In the rows, zero is written as 128.
Here are made-up things, facts about them, and rows of numbers that follow some of those facts. Name the thing behind each unnamed row.

How the things are related:
kaso Ω:klatru Θ:605 σ:b Ψ:46
grotista Ω:posabrem Θ:699 σ:b Ψ:46
grografum Ω:flebre Θ:699 σ:b Ψ:893
graskunek Ω:tabim Θ:598 σ:a Ψ:893
zugrutas Ω:godo Θ:870 σ:b Ψ:46
tristin Ω:gakli Θ:699 σ:a Ψ:893
fovide Ω:plibol Θ:870 σ:a Ψ:893
dropas Ω:gakli Θ:315 σ:a Ψ:893
muso Ω:nokir σ:a Ψ:46
fifledo Ω:mizis Θ:870 σ:b Ψ:46
stoplum Ω:gakli Θ:870 σ:b Ψ:46
trotrur Ω:dukor Θ:862 σ:b Ψ:46
drudrika Ψ:46
stiskul Ω:skulor Θ:858 σ:b Ψ:893
drefligro Ω:zoste Ψ:893
skulor Ω:nokir Ψ:893
flople Ω:plibol Θ:543 σ:b Ψ:46
defloka Ω:sibrel Θ:973 σ:a Ψ:46
mubak Ω:zoste σ:a Ψ:893
pinos Ω:nokir Θ:605 σ:a Ψ:893
brisunur Ω:nokir Θ:699 σ:b Ψ:893
drani Ω:skulor Θ:870 σ:a Ψ:46
kelo Ω:bofaflor Θ:858 σ:b Ψ:893
gira Ω:grifon Θ:858 σ:b Ψ:893
lestem Ω:tabim Θ:315 σ:a Ψ:893
zuro Ω:tabim σ:b Ψ:46
riti Ω:plese Θ:973 σ:b Ψ:893
mekliste Ψ:46
sivek Ω:grifon Θ:543 σ:a Ψ:893
kanufle Ω:mekliste Θ:858 σ:b Ψ:46
skober Ω:dasti Θ:23 σ:a Ψ:46
tredil Ω:tupes Θ:23 σ:b Ψ:46
siflis Ω:posabrem Θ:870 σ:b Ψ:893
betek Ω:trekir σ:b Ψ:893
kitra Ω:flebre σ:a Ψ:46
skobretrak Ω:vulum Θ:699 σ:b Ψ:893
flitre Ω:mizis σ:a Ψ:893
samiklu Ω:skulor Θ:702 σ:b Ψ:893
kedrastum Ω:stotrifli Θ:23 σ:b Ψ:46
klatestur Ω:kluper Θ:543 σ:a Ψ:893
pobem Ω:grifon Ψ:893
plomu Ω:sibrel σ:a Ψ:893
droro Ω:plibol Θ:859 σ:b Ψ:46
gatrom Ω:pegin Θ:699 σ:b Ψ:893
driva Ω:plese Θ:862 σ:b Ψ:893
skapla Ω:godo Θ:533 σ:a Ψ:893
movekon Ω:luflol Θ:699 σ:b Ψ:893
plitom Ω:posabrem σ:a Ψ:893
plifo Ω:tedubrun Θ:870 σ:a Ψ:46
staklil Ω:tupes σ:a Ψ:893
mizis Ψ:46
fovo Ω:sibrel Θ:862 σ:a Ψ:893
dupo Ω:tabim Θ:862 σ:a Ψ:46
vulum Ω:tupes Ψ:893
mistak Ω:vulum σ:a Ψ:893
klatru Ω:skudrepem Ψ:46
brise Ω:luflol σ:b Ψ:893
flebre Ψ:46
gofo Ω:skulor Θ:848 σ:a Ψ:46
dukor Ω:drudrika Ψ:893
raplem Ω:vulum Θ:543 σ:a Ψ:893
raduk Ω:gakli σ:a Ψ:893
plasten Ω:mekliste Θ:533 σ:a Ψ:46
retri Ω:gakli Θ:973 σ:a Ψ:46
nokir Ψ:893
seflan Ω:tabim Θ:533 σ:a Ψ:46
mimu Ω:zoste Θ:848 σ:a Ψ:46
zavir Ω:flofim Θ:858 σ:b Ψ:46
viplupla Ω:sibrel Θ:605 σ:b Ψ:893
pegin Ω:zoste Ψ:46
drabru Ω:gakli Θ:533 σ:b Ψ:46
bredi Ω:gine Θ:533 σ:b Ψ:893
stabu Ω:mizis Θ:23 σ:b Ψ:46
nadum Ω:gakli Θ:858 σ:a Ψ:893
sinuti Ω:godo Θ:598 σ:a Ψ:893
moplun Ω:plibol Θ:23 σ:a Ψ:46
flosaves Ω:skulor Θ:533 σ:b Ψ:46
niti Ω:mekliste Θ:973 σ:b Ψ:893
braska Ω:nokir Θ:859 σ:b Ψ:46
ruskik Ω:klatru Θ:533 σ:b Ψ:893
ritur Ω:godo Θ:859 σ:a Ψ:46
grize Ω:luflol Θ:858 σ:a Ψ:46
plese Ω:tupes Ψ:893
godo Ω:zoste Ψ:893
skabra Ω:pobem Θ:858 σ:a Ψ:893
pite Ω:mizis σ:a Ψ:46
tedubrun Ω:mizis Ψ:46
tepu Ω:sibrel σ:b Ψ:893
vobral Ω:godo Θ:543 σ:b Ψ:46
skudrepem Ψ:893
kluzuk Ω:tabim Θ:859 σ:b Ψ:893
dasti Ψ:893
bilan Ω:posabrem Θ:533 σ:a Ψ:46
fistal Ω:godo σ:a Ψ:893
tupes Ψ:46
paru Ω:flofim Θ:848 σ:a Ψ:46
gakli Ω:grifon Ψ:46
ribo Ω:klatru σ:b Ψ:46
kliplem Ω:luflol σ:a Ψ:46
bofaflor Ω:mizis Ψ:893
stepom Ω:klatru Θ:973 σ:b Ψ:46
trufleflal Ω:luflol Θ:576 σ:a Ψ:46
faflu Ω:klatru Θ:598 σ:b Ψ:893
sketrom Ω:trekir Θ:973 σ:a Ψ:893
zeflal Ω:zotur σ:a Ψ:46
grifon Ψ:46
pleva Ω:sibrel Θ:576 σ:a Ψ:893
kagradi Ω:tupes Ψ:893
pledribin Ω:trekir σ:a Ψ:46
trekir Ω:flebre Ψ:46
tabim Ω:flebre Ψ:46
sugran Ω:tabim Θ:605 σ:b Ψ:893
pofla Ω:posabrem Θ:543 σ:a Ψ:893
tasku Ω:zotur Θ:973 σ:a Ψ:893
flofim Ω:luflol Ψ:46
skogro Ω:mizis Θ:702 σ:a Ψ:46
plitadel Ω:godo σ:a Ψ:893
gropur Ω:plibol Θ:605 σ:a Ψ:46
ploro Ω:flofim σ:a Ψ:893
posabrem Ω:flebre Ψ:46
stotrifli Ω:zoste Ψ:46
kuplus Ω:bofaflor Θ:23 σ:b Ψ:893
duklunal Ω:bofaflor Θ:848 σ:a Ψ:46
bedrates Ω:tedubrun Θ:533 σ:b Ψ:46
datrivu Ω:tupes σ:a Ψ:893
bruta Ω:vulum Θ:859 σ:a Ψ:893
bruki Ω:zoste Θ:870 σ:a Ψ:893
kidan Ω:gakli Θ:23 σ:b Ψ:893
kavika Ω:drefligro Θ:702 σ:a Ψ:893
dropi Ω:dasti Θ:605 σ:b Ψ:46
plukle Ω:flebre Ψ:46
plavar Ω:tupes Θ:858 σ:a Ψ:46
klozul Ω:flofim Θ:973 σ:a Ψ:46
kuflek Ω:luflol Θ:862 σ:a Ψ:893
luflol Ψ:893
zeskis Ω:grifon Θ:973 σ:a Ψ:893
duvas Ω:zoste Θ:699 σ:b Ψ:893
zotur Ω:drudrika Ψ:46
skozik Ω:klatru σ:b Ψ:893
gine Ω:luflol Ψ:893
kluper Ω:skudrepem Ψ:46
subral Ω:tedubrun σ:a Ψ:893
zoste Ψ:893
flelu Ω:tabim Θ:543 σ:a Ψ:46
sigro Ω:godo Θ:605 σ:a Ψ:893
plifir Ω:zoste σ:b Ψ:46
draste Ω:luflol Θ:870 σ:b Ψ:893
gridrek Ω:posabrem Θ:859 σ:b Ψ:893
dibir Ω:tabim Θ:699 σ:a Ψ:46
kogru Ω:sibrel Θ:533 σ:a Ψ:893
brupo Ω:godo Θ:862 σ:a Ψ:893
sibrel Ω:nokir Ψ:46
skimigul Ω:gakli Θ:702 σ:a Ψ:893
plibol Ω:dasti Ψ:893
mibruko Ω:nokir Θ:870 σ:b Ψ:893
pezol Ω:skulor Θ:543 σ:b Ψ:46
gaskefem Ω:dasti σ:a Ψ:46
lelaflun Ω:sibrel Θ:598 σ:a Ψ:46
bridrolen Ω:luflol σ:b Ψ:46

Known rows:
[115 131 123 117  94 125 125 124 126 143  99 144  98 143 127 143 131 143
  77 144  99 160 126  76 112 149 130 168 125 205 108  98 134 102 136 149
 154 135 121  64 142 186  70  93 146 133 121 144 116]: gaskefem
[ 96 127 144 136  84 108 140 141 117 130  98  96 128 167  85 139  94 212
 130 170  43 134 183 122  92 114 133 159 151 165  99 137 153  98 109 178
 169 119 153  99 131 146  99 121 199 151 114 132  95]: dukor
[ 70 127 130 140  70 118 129 135 133 140  74 146 119 140 110 125 111 147
  62 138  83 112 135  79  95 113 141 168 134 209  98 114 132  75 138 183
 158 143 126  93 151 151  53  93 188 134  74 149 109]: tabim
[150 129 141 137 101 100 141 132 118 138 103  92 105 161  95 152  93 196
 130 171  53 177 170 111 107 135 123 160 148 169 122 117 144 131 108 144
 174 117 154  71 127 177 119 116 181 150 139 130 119]: ploro
[ 84 135 122 130 104 133 135 131 130 130 124 166 117 132 133 126 128 142
 105 152  96 128 132  98 108 137 151 160 132 197 101  97 148  95 135 125
 122 138 113  66 121 176  57 100 148 161 118 133 144]: stoplum
[118 141 143 121 118  98 179 131 110 136 103  98  91 162 106 156  67 191
 133 168  62 181 198 117 106 143 119 162 140 190 126 122 157 121 100 146
 174 126 161  66 120 163 118 115 205 137 135 114 139]: dropas
[174 131 144 132 100 100  95 139 123 144 101 100 100 163  88 154  90 207
 138 175  55 185 160 114 112 134 126 163 147 174 116 120 152 131 112 146
 177 104 143  73 142 168 125 111 176 148 143 144 109]: sinuti
[109 135 131 132 110 143  83 135 134 135 116 168 102 129 125 130 123 147
 103 170 101 135 113 104 108 138 157 159 128 204  95 103 152  84 145 127
 124 120 111  66 148 172  68  98 151 157 108 145 136]: zugrutas
[169 134 124 118  88 147  79 110 117 145 115 156 108 148 107 147 135 141
  85 159 108 157 116  83 117 144 142 163 114 199 102  90 137 105 138 164
 160 102 110  65 145 182  70  79 151 132 122 150 126]: ritur
[114 131 122 117  94 124 128 124 125 142 100 145  99 143 127 143 133 142
  78 142  99 160 128  75 113 151 130 168 124 205 108  98 134 103 136 148
 153 136 121  64 140 186  69  93 145 132 123 143 116]: kliplem
[126 134 142 145 123 107 129 152 132 140 129 115 114 154  94 132  85 213
 156 183  55 153 171 132  97 115 141 160 156 173 122 126 156 119 111 133
 160 114 138  74 122 171 110 114 180 173 114 135 150]: niti
[151 128 142 137 102  99 139 132 119 138 102  92 104 161  94 151  92 197
 129 171  53 178 168 110 105 135 123 160 147 169 122 118 144 130 108 144
 175 116 154  71 128 177 120 116 181 150 137 131 119]: flitre
[121 125 144 151 126 127 133 144 126 131 132 103 115 151  96 133 101 207
 145 200  57 149 158 131  89 120 142 151 151 155 118 126 147 111 118 128
 152 113 152  71 124 186 115 124 169 177 109 129 144]: mibruko
[114 130 122  92 116 128 138 135 125 155 104 144  98 146 119 141 154 147
  79 156 105 175 140  82 103 156 135 168 121 218 108 112 129  95 133 163
 176 131 127  57 141 213  58  91 140 136  98 149 124]: gofo
[164 130 143 172 107 120 121 133 129 139 130 116 128 151  75 128  77 197
 144 188  53 138 155 125  94  95 149 154 151 161 131 111 142 128 112 145
 167  98 141  76 119 171 111 102 197 176  95 135 175]: kluzuk
[135 133 115 133  83 106 102 139 143 160 107 150 102 152 115 134 116 169
  78 118  98 155 123  63 116 121 120 185 137 206 129  94 125 121 137 161
 175 137  94  74 147 178  76  73 139 128 108 167 124]: dupo
[126 131 146 164 115 104 130 148 135 136 115 111 111 146  93 130  74 203
 145 182  49 147 162 125  95 109 142 157 158 170 127 122 150 119 113 128
 158 118 146  75 128 167 115 116 192 173 104 133 154]: betek
[186 129 137 140  94 117 130 116 110 139 123  98 121 167  79 151 100 193
 133 178  58 170 165 111 106 126 130 157 140 159 123 107 139 138 106 161
 182  95 148  71 118 181 114 104 181 152 132 132 136]: bruta
[122 130 151 130  84 112  91 144 117 132  91 105 118 165  80 145  86 215
 136 182  47 142 172 131 100 118 139 157 146 172  88 140 166  93 115 175
 164 102 148  98 149 135 107 119 204 147 122 139  85]: godo
[164 130 146 135 102 103 112 134 120 140  98  96  99 160  91 154  89 198
 133 178  55 183 161 114 109 136 127 159 145 173 116 120 150 126 112 143
 173 107 151  71 139 170 124 115 183 148 139 136 113]: mubak
[ 60 130 125 115  76 131 129 133 123 134  97 149 123 150 118 131 134 158
  78 141  90 116 143  89  99 129 140 167 128 201  85 117 143  70 136 180
 147 138 119  92 142 156  48  98 164 135 102 143  92]: tupes

Which thing is each row?
No name comes twice in this set of rows, the named rows included.
[163 131 142 169 108 122 120 134 128 138 134 116 128 152  76 129  81 198
 146 190  55 139 157 126  94  98 149 154 150 159 129 111 144 127 112 145
 166  97 140  75 118 171 110 103 194 176  97 133 173] | gridrek
[131 128 148 169 112 107 131 143 133 133 110 108 113 142  91 130  76 193
 140 188  46 145 157 125  94 109 145 153 157 166 124 120 147 119 114 126
 154 116 152  74 126 169 114 119 196 176 103 129 156] | siflis
[156 127 145 152  97  93 138 133 125 142  90  91 102 155  89 148  80 191
 120 169  48 176 162 104 103 124 124 160 151 174 129 116 137 132 110 146
 180 119 158  72 134 173 122 113 194 149 120 134 128] | plitom
[145 123 140 134 114 115 139 135 117 140 113  83 102 165  94 150 110 206
 123 183  59 180 163 110  97 137 120 159 145 161 124 125 136 125 115 149
 180 116 159  69 132 195 123 119 164 149 125 134 117] | plomu
[128 133 140 149 116 105 124 152 133 138 131 113 116 155  95 132  89 217
 157 178  53 150 166 129  99 113 139 160 159 165 122 123 155 123 112 129
 156 115 134  77 121 171 112 115 173 175 120 136 143] | faflu
[115 124 123 118 102 142 128 120 121 140 107 135 100 144 126 142 151 143
  70 158 104 159 118  76 104 154 131 163 121 194 107 102 125  96 142 150
 154 133 130  61 143 204  72  99 134 136 113 143 113] | drani
[135 136 132 149 114 101 106 160 140 147 149 119 120 168  92 129  85 242
 166 161  57 147 167 125 103  99 131 173 163 161 132 121 155 133 112 137
 166 114 112  84 121 165 117 102 156 170 126 150 143] | driva
[150 133 138 128 102  91 147 136 119 142 106  97 108 165  93 151  92 200
 137 163  52 180 180 111 109 135 123 163 149 175 123 118 147 135 103 148
 180 118 148  71 120 176 112 111 181 150 142 132 123] | zeskis
[130 136 127  93 105 118 109 134 127 154  90 156  93 142 117 145 135 141
  88 153 101 178 139  86 114 157 141 168 122 230 100 108 142  96 130 159
 170 122 121  60 149 191  58  88 157 133 112 151 121] | mimu
[ 90 132 125 135 109 139 119 133 134 134 121 162 111 131 129 125 129 146
  99 162  98 130 121  97 103 134 152 160 132 197 103 101 143  89 140 128
 126 132 114  66 133 181  62 100 147 160 104 139 142] | fifledo
[117 134 121 109  97 119 128 128 126 147 103 149 100 147 124 142 132 147
  83 139 101 163 134  77 113 149 130 171 125 211 110 100 135 105 132 153
 161 134 116  64 139 188  65  89 146 132 120 147 120] | klozul
[131 136 151 143 118  97 163 133 121 143  83  93  83 154  95 150  53 186
 114 175  57 180 181 110  98 128 121 163 143 197 136 125 145 119 107 151
 187 125 168  68 139 165 126 112 220 135 101 123 150] | lestem
[162 127 143 153  94  86 131 139 130 147  91  92 104 157  86 145  81 198
 121 163  47 176 161 101 105 119 123 166 155 174 133 115 135 138 109 148
 187 120 150  74 134 174 122 108 190 150 121 141 128] | graskunek
[ 92 133 128 148 107 126 117 140 143 142 107 162 104 127 124 120 109 146
  89 153  94 128 119  90 101 120 150 165 137 208 115 102 137  92 141 132
 138 138 114  69 142 174  66  93 161 156  85 147 155] | zuro

Now the same things, written a new way:
Named rows:
[147 143 129 139 136  87 174 209 123 182 149 147 119 128]: flople
[105 183 164 119 136 115  82 175 168 150 148 126 101 148]: graskunek
[ 91 175 148 129 141 119  82 182 174 153 133 138  77 131]: sigro
[142 160 143 172 138 104 167 181 153 161 133 127 108 151]: dibir
[141 139 119 173 135 100 158 170 154 154 125 132  99 152]: skogro
[132 139 119 179 138 103 158 189 154 156 124 138 104 141]: mimu
[112 189 151 113 143 109  76 151 148 152 153 148  89 159]: nadum
[139 144 115 137 130  90 178 198 140 181 136 135 105 150]: braska
[ 98 172 133 116 119 112  79 163 161 144 150 129  92 159]: fovo
[ 96 168 139 124 136 116  76 178 171 145 139 138  92 143]: bruki
[100 165 144 121 132 108  74 169 164 147 142 131  91 146]: fovide
[155 149 135 146 137 110 167 209 108 148 110 116 107 154]: plukle
[137 150 128 174 138  98 159 179 139 162 132 136 104 149]: gaskefem
[137 148 128 173 138  96 159 177 138 162 131 137 104 149]: kliplem
[147 141 120 139 140  92 175 195 145 179 131 138 102 143]: ribo
[156 150 139 147 137 110 168 211 115 148 110 113 108 155]: posabrem
[139 150 135 173 138 100 162 182 149 160 131 128 110 150]: pledribin
[109 167 135  95 116 119  86 196 115 136 126 111  78 143]: nokir
[153 146 124 146 138 106 162 204  94 151 110 125  98 153]: tedubrun
[152 146 124 147 138 106 164 205  95 150 110 124 100 154]: kluper
[118 163 143  96 131 120  80 196 120 134 122 117  84 139]: dukor

Which thing is each row?
No name comes twice in this set of rows, the named rows included.
[130 155 136 177 144  97 163 180 138 171 123 132  93 149] | gropur
[122 159 145  96 134 113  74 189 116 135 121 121  81 138] | pobem
[103 158 133 124 130 118  75 168 185 137 136 130  85 136] | kavika
[141 152 115 146 119 106 171 205  88 152 116 116  93 159] | sibrel
[113 151 141 122 133 105  68 153 174 140 137 130  81 138] | skimigul
[149 137 122 137 146  82 168 188 140 182 129 146 103 153] | stoplum
[131 152 123 173 128  98 165 178 136 163 134 130 101 153] | muso
[104 160 132  86 124 102  94 186 169 165 145 128  87 143] | mibruko
[145 139 120 138 140  89 174 198 143 178 133 141 109 146] | droro
[127 169 126 168 132  99 168 179 121 169 140 137 106 165] | lelaflun
[116 158 147  88 132 107  94 190 183 162 143 124  92 129] | betek
[111 151 125  87 119 108  95 178 183 157 141 122  78 134] | samiklu
[111 157 138  87 135 101  89 185 172 165 142 134  89 140] | draste

